[  9   6   2   6  -2  18  -9 -13 -11   0  -9 -30 -11   7   6  23 -14  -5
  10 -17 -16   7  25 -22 -20   1  -9  31   2 -19   4   2   7] => maseg
[ -5  -2 -44  37 -16   3 -36 -66 -33 -43  37  21 -35  10 -16  10 -31 -31
 -37  44  43  -8 -13  30 -11   4   9   4  -3 -66   4 -46   9] => latot
[ -2   5   4  14   5  25   5 -15  -2   6 -11 -20 -10   3  -4   6 -12  15
   2  -6  -6  14  10 -11  -5   9  -4  33  -1 -26   6   2  -1] => med
[  1  17 -31   1   8   6 -38   8  -4 -13   5   2 -18  -8 -12   4  -8 -10
  -6   8   1  -4 -19   8   1  10 -15  19   1  15  18 -22   1] => Boza
[ -3   6   8  10   7  31  -7   8 -11  -8  -9 -28  -5   6  10  17 -13   4
   3 -21 -28  11  17 -23 -22   1 -12  24   6 -29  -3   8   6] => maseg
[ -7  -3  14 -16  -5  -5  39 -71 -60 -19  17  -9  -1  34 -39  18  18 -32
 -11  -4  28 -20  -1 -21  31  -9  54  36 -32  37  30  -4 -11] => kuf
[  2  -6   0   1   2  11   8  -9 -11   2  -3  -6 -10   1  -3  15  -8  -9
  -9  -5 -11  12  13  -1 -21  -5   3  21  -5 -33  -1   1   0] => pape
[  0   9   1  12  10  22 -12  -9   0   8 -10  15  14  -2  -2   8   3 -16
   1  -1   7   1  -4  -6  14   5 -24   0  -9   3  -4 -11  -2] => Boza
[  4  14 -24  -6   5   0 -20  24  -6  -8   9   7 -15  -8 -15   3   2 -12
  -9  11   5 -25 -10   5  -3   2 -10  20  14  17  27 -16  -6] => Fikik
[ 11  10 -24   1   3  -9 -27  38  -4   5   3   7 -14 -15   0  11 -11  -6
   3   5 -10 -12 -14   9  -1  14   1  20   1  14  31 -14  -7] => bim
[-35   6 -22  -2   1  -3  10 -44  18 -39   7 -18  -8  15 -45 -49 -21  -4
  59  27 -12   5  -5  11  55  -9   2  -5  32  21  21  24  46] => Fikik
[  8  -9   6   1  11   5 -24  -7 -14  16   1  16   5 -16  -2  31  16 -18
 -16   6   1   0  -8 -18  14  -2   1 -14 -18  -6  -5  -7   2] => pape
[  8  13 -33   0   0 -10 -19  32   5   8   6   1  -8 -12   6  11  -9   3
   6   1 -17 -13 -11   7  -1  13  -7  22   6  12  27  -9  -6] => bim
[  7   4  12   3   4  28 -39 -12 -25  18  -5   0  12  -9   8  27  16 -19
  -1  -8  -4   8  13 -16   9   4 -22  -2   0  -5   0 -10  -5] => maseg
[  6  16  12  15  20   9 -36 -11 -16  28  -5   4  13  -8   4  31  25 -18
  -7   5   4   8   6  -6  17  -2 -22  -8  -5  -2   9  -7  -4] => lipe
[-21  28  -7  -4 -13  23  -2 -14 -18   4 -18   4  -2  11  12   7  13 -21
  -7  -4 -12  14  -5   8   7   6  -6  -4  47 -19  18 -15 -15] => Puniz
[ -2  10   2  10  -6  11   9 -16  -2  -2 -19 -14  -6  13   0   9  -8  -3
   2   0 -11   6  15   6 -25   8  -7  19  -7 -32 -10   8   7] => duva
[  8   6 -32   4  10  -4 -27  16  -3   1  -2   5  -8  -8  -9   5  -5 -19
  -1  13   0   0 -27  12  -3   8 -18  21  17  -3  30 -20 -17] => raduk
[ -5  19   9  25   4  11  28 -22   5  -2 -17 -25   1  13  14  18 -12   4
  -8 -24  -4  -1  14 -28 -13 -10  -5  16 -10 -26  -4  11  -2] => Puniz
[ -2  -2  37 -41 -25  15  -9 -13 -10  -4   9  -8 -66  15 -30  21  18 -30
  -3   5  16  19 -12  22 -26  24   6 -39  20 -12 -55 -20  31] => raduk
[ -3  17  -4  16  -7  16   2 -22  -4   0  -9 -26 -10   4   4  13 -15  13
  -1 -11 -21  13  19 -12 -20   0 -11  30   6 -35   1   5  11] => med
[-24  -7  19  53  41  11  -9 -35 -19  49 -19   0  -7  24 -15  23 -22  -9
  16  59   4  -6   2   2  21   5  25  -2  31  -5   6  -7  -6] => raduk
[  0   5   0  24  -7  22  32  34  11   5 -14 -10  -6   9   3   4 -14   4
  -4 -23  -6  -1  14 -13 -19   1 -14  15   7 -34 -16   9 -10] => Nafom
[-11   4   1  12   5  20  13   6   9 -18 -15 -10  -5  12   2  -1 -21  10
  -1 -25 -10   2  -1  -9 -26  -4  -7  31 -10 -13 -11   4   4] => Boza
[ 12  12   9   7   1  19 -30 -12 -20  20  -1  -6  11  -7   8  23  13 -23
  -5   4  -6  -1  12 -15   5   3 -16  -9   5  -3   0  -4   1] => maseg
[ -9  32 -72  46 -22  32 -28 -72  21 -80 -27  19 -27   1 -30   9 -14 -12
 -23  -3  38   5 -37 -24  10  -2  16   1 -18 -21  13 -34  10] => Boza
[ 10  12   2  15   0  10  -6   7 -13  32  -4  -3   2  -3   3  26  15 -21
  -9 -12   6   2  12 -12   8  -5 -14  -7   5   4  -5  -2 -13] => Nafom
[ -1  10   5  31   3  11  13   0  19  18  -9  -8   1   4  12  10 -22  17
   9 -10 -20  -3  14  -5 -16  -5  -7  15  -9 -10 -16  13   5] => bim
[ -5  12  32 -25  -6  16  12   0 -11  17  -1  20  13  21   7  18   9  -9
  16   5 -25   2  11  10   0 -14 -27   1  41 -12  -7 -14   5] => lipe
[-26  10 -42  20  -3   2 -52 -96  20  16 -14 -32 -40   2  -1  46  11  34
   5  -8  26  14  20   0  -3  21 -29  27  -1 -40  -9 -26  18] => lipe
[ -7   2   2  22   4   9  16  12  11   8 -15  -5   5   4  13  16 -18  12
  11 -15 -18   2   9 -11 -13   1   2  14  -5 -13  -5  12   2] => bim
[ 10   4   8  -2   3  19 -44 -11 -16  20  -2   3   9 -10  11  24  11 -16
  -3   0   0   0   3  -6   6   5 -21   0  -2  -1  -2 -12  -2] => maseg
[ 14  18 -30   5   9  -1 -23  40  -5  12  -1   0 -21 -10 -16  12  -4   1
  -5   6  -5 -14  -6   1  -1   7 -21  24  14  11  19 -12 -10] => Nafom
[  9   7   0  17   8   6 -22  -6 -24   9   6   1  -4  -7  -2  14  12 -13
  -2  -3   2   1   4  -2  10   1 -13   2  -8   5   2  -5  -2] => latot
[ -3   4   3  18   2   7  12  -6   7   2 -15  -5  -5  16   6  11 -25  -9
   7  -8 -12   7  -3  -3 -22  -8 -10  26  -2 -32  -6   1   0] => raduk
[-27 -27  17 -10  34  25  26   6  -1 -17 -36   5   6  -7 -34 -29  27  -2
 -34  18  29 -14 -22  -9 -21  16  -7 -43  47 -62  -3  29  24] => Fikik
[ 14   7   7  10   2  18 -32 -20 -14  30 -11   4   5 -12  -4  25  19 -11
  -4  10  11   8  -1  -4  18   8  -9  -3   6   8   7 -14 -10] => med
[  2  24 -25  13  -2  -2 -25  -3  -6  -9  -5  -7  -5  -8   0  11   1  -9
 -10   4   3  -3 -10   7   0   0 -12   5   9   9  19 -14 -15] => Puniz
[-27  13  11   8  -9  47  19 -10  -9   1  -5   6  16  28   6   4  11  -5
   1  -6 -22   2 -20   1  14   4 -15  -6  38 -20 -17  -1 -16] => Puniz
[ -3  36  31 -11  26  12  25 -45  24 -20 -35  40  39  14   6  35  -1 -28
   3  44  52   7 -33  14  37 -17  46 -28 -33   3  11  -9   5] => lipe
[  6   4   7   0  -8  34 -11   8  -9  12  -4  10  -7   4   2   9  -9  -8
   8  12 -13  18  -4   6   6  14 -11   8  29 -21   2 -17  -5] => med
[  5  30 -24   3  -3   0 -15   2  -8  -5  -4  -1 -14  -8  -5   8   0  -3
  -8   5  -7  -2  -4   1  -1   9 -12  16   6   8  22 -15 -15] => Puniz
[-28  20 -33 -21 -33 -32   7 -30  -3 -42 -23  54  27 -21 -31  20  41  44
 -20  20 -31 -37  -8 -26 -17  -2  -6 -51  20   6 -16   3  39] => bim
[ 17  -1 -29 -13  11  -6 -27  18  -2   2  13  -2 -23 -17 -12  11  -5  -1
  -7  11 -13  -5 -21  -3   0   4   2  23   0   9  20 -12  -2] => pape
[-22  11  16 -22  -3  30 -28  15 -16 -18 -18  12   2   2   8   8   0   0
   1 -14 -25  -2 -11   0   0   4 -17  11  15 -25   0 -10  15] => maseg
[ 10  18  10  -2   2  25 -36  -7 -14  19  -1   0   7 -10   9  25  16 -15
  -5   3  -2   2   8  -4   5   1 -19  -6   3   9  -4 -15  -5] => maseg
[ 11  14 -29 -11   7   3 -27  -1  -6  10   2  -5 -21  -5  -6   3   5   1
  -6  11  -7  -4 -15   7  -2  18 -13  32   1   7  23 -18 -10] => duva
[  7  -2  -1   9  12   5 -30 -24 -14  20 -20   6  18  -5   4  27  17 -24
  -7   4  13   2  -6  -7  22  -7 -23  -8   9   7   9  -6   0] => kuf
[ 14   3 -33  -6   1  -6 -21  10 -15   6  12   0  -3  -5  -3   6   2 -12
  -8  15 -10  -2 -12   3   6   5 -20  19  23  18  22 -13 -12] => kuf
[-14  14  33  -1  15  39  11  29  -3  30 -14  20  -6   5  11  -3  -5   6
   3 -13 -29   6  -2  -5   8   4  -8   3  20  -9  -2  -4   0] => bim
[ -1  13   0   9  -2  11 -35 -26  -7  19 -15   4   5  -4   6  24  24  -7
  -9   3   5  -2  -1   4   6  -1 -15 -10  -6   8 -10 -14  -5] => duva
[ 15  11 -41   6   0  -5 -21   6   1   7  -1  -1   1  -6   1  -2  -4  -6
  -8  13  -7  -8 -21   5   8   1 -17  26  17  20  26  -8 -14] => kuf
[-35  -3  18 -20   1  24 -10  53   6  -6   5   6  -8   7  19  -6  -4   3
  15 -29 -29  -5 -31  -7  31 -12  -6 -24  50   0   6 -16  14] => bim
[  4  13 -37 -12   0  -4 -39  -8  -5   0   7  -9 -20  -9  -5   3   9  -1
  -7   8  -3   0 -18   9   3   8  -9  17   8  18  23 -22  -8] => duva
[ 15   8   6  13   0  13 -19 -13 -10  27  -8   5  21 -15   0  26  22  -7
  -6  14   8   6   6  -7  10   6 -13 -12   1   7   0  -6 -12] => med
[ -20    4   -9   21   11   34  -40 -114   16  -15   -6   16  -29   17
   19    3  -36  -16  -36  -17   49   16  -33  -20   13  -52    5   -5
    3  -31   -3  -49   23] => Boza
[-14  31  -6  25  -2  12  62  22   7 -42 -31  12  19   1 -31  -1  -3  -7
 -10  67  32 -34  18  31 -15  52   9  -6 -24 -70   7  -1  -5] => duva
[  4  13  -1  21  13  16  19  -2   2  -8 -12 -10 -10   5   6   1 -22   8
   9 -14  -8  11  17  -7 -14 -10 -14  28   4 -27   4   3   4] => latot
[ -8   8  17  11   3  50  -7  33 -21   3  -6   5 -10  10  -1  10 -10  -1
   0   2 -24  11  -2  -2   1   0  -9  12  49 -23  10 -23 -12] => med
[ -5   4   8  21   1   3  14  17 -11  18 -11 -17  -9   9   4   3 -17  -1
  -2 -23 -17   0  23 -12 -14  -7  -9  25   1 -24  -4  18   1] => Nafom
[-13   5   1  14   0  16  28 -14   4 -12 -15 -17  -9  14   3   2 -20   4
   9 -33  -7   9  23 -27 -12  -2  -1  32 -12 -13   0   2   4] => Boza
[  1  10   8  25   6  18  17   4  21  15 -15   5   7   4  18  13 -22   9
   7 -10  -5  -2  10  -1 -12  -5 -10  15 -12 -21 -10   2   0] => bim
[-16 -43 -35 -18  22 -20 -33 -13  -2   5  -6  -2   8 -17  -7  38  17   2
   9  56  13  34 -10   7   6  52 -15 -51  37 -25 -15   6  22] => kuf
[-33   9  10  -4  -1  41  11 -13  -8  -7 -16  16   3  19   4 -17   4 -11
  -9 -10 -15  16 -20  -6  10 -10  12 -16  42  -1  -5  -8  -2] => Boza
[ 15  14 -34   1   8 -12 -23  39   0  13   9  -3  -7 -16   4  16  -4   0
   0   6 -18 -12 -12   3  -8  13  -9  19  10  16  30  -7  -8] => bim
[  7  20   3  13  -3   2  -7 -29  -1  18 -14   0  15  -7  14  26  17 -17
  -9  -2  15   2   8 -14   9  -7 -17 -24   3   4  -1  -8 -11] => Puniz
[ 36  29  -3  22 -26  -6 -16 -22  22   8  -9   7 -17   2  12  34 -33  23
   8  21 -21  28   0 -11 -26 -43  62  -4   1  93 -28 -10 -10] => med
[  1  10  -5  18   3  15  16   9  21   5 -18  -6   3   3  13   3 -20  13
  10 -26 -19   1   2  -5 -16  -6  -8  30  -6 -14   0  12   0] => bim
[  7  13   2  11   0  14 -27 -21 -20  22  -9   2  12 -11  -2  33  21  -8
 -10   8   9   3   3  -6  12  10  -8   4  -6  -1   9 -11 -11] => med
[ -5   1   9   6  12   3  11   6  -3   1 -13  -6   4   9  -1  10  -9 -13
   1  -1  -7   6  -9   6 -21   4  -9  19  -6 -28  -4  10  -3] => raduk
[ 21  -6 -35  -8   8  -5 -27  16  -9   1   8  -1  -1  -4  -4   9  -2 -13
  -2  11  -8  -3 -26  -3   8   1 -24  20  26  20  25 -11  -8] => kuf
[-27  22  22  12  -6  30  11   3 -22 -11 -20  15   4  17  -7  -8  -1   4
  -4  -2 -40   5  -7  -1   0  -1   2  -2  20  -9 -14  12  -1] => Puniz
[-12  12  13  20   9  15   3 -20   6  19  -9  -5  12  14  16   7  -4   4
   1  -2  -7   9   9   2   0 -12 -10  13   8 -23   0   2  -4] => lipe
[-16   1  16 -25  -2  36 -12   4 -22  -3   2  12   5   3   8   7   9  -2
  -1  -8 -26   4   3 -20   7  -4 -26 -11  42 -23   0 -21   7] => maseg
[-14  -9   6   4   5  19 -25 -55  16  -9 -42  23 -26  -8  -1  10 -15  -7
 -14  12  81 -36 -13 -32  40  10  13 -11   5 -54  33 -59  15] => maseg
[ 10   4 -32 -14   1  -5 -24  20  -9   3  11   1 -20 -17  -9  11   6  -5
 -16   9 -12  -8 -17   3  -5  10   2  21   3  -1  21 -14  -8] => pape
[ 18  -1 -28 -10  15  -3 -28  14 -17   7  -3  -1  -6  -8  -6  11   0 -16
  -7  10   0   1 -13   1   6   6 -27  26  22   6  35 -14  -7] => kuf
[ 11  -3  -1  10  12   5 -20 -12  -9  22  -7   3  18  -8   8  17  13 -18
  -9   1   6   5   0 -15  19 -11 -32 -10  10   6   5  -5  -3] => kuf
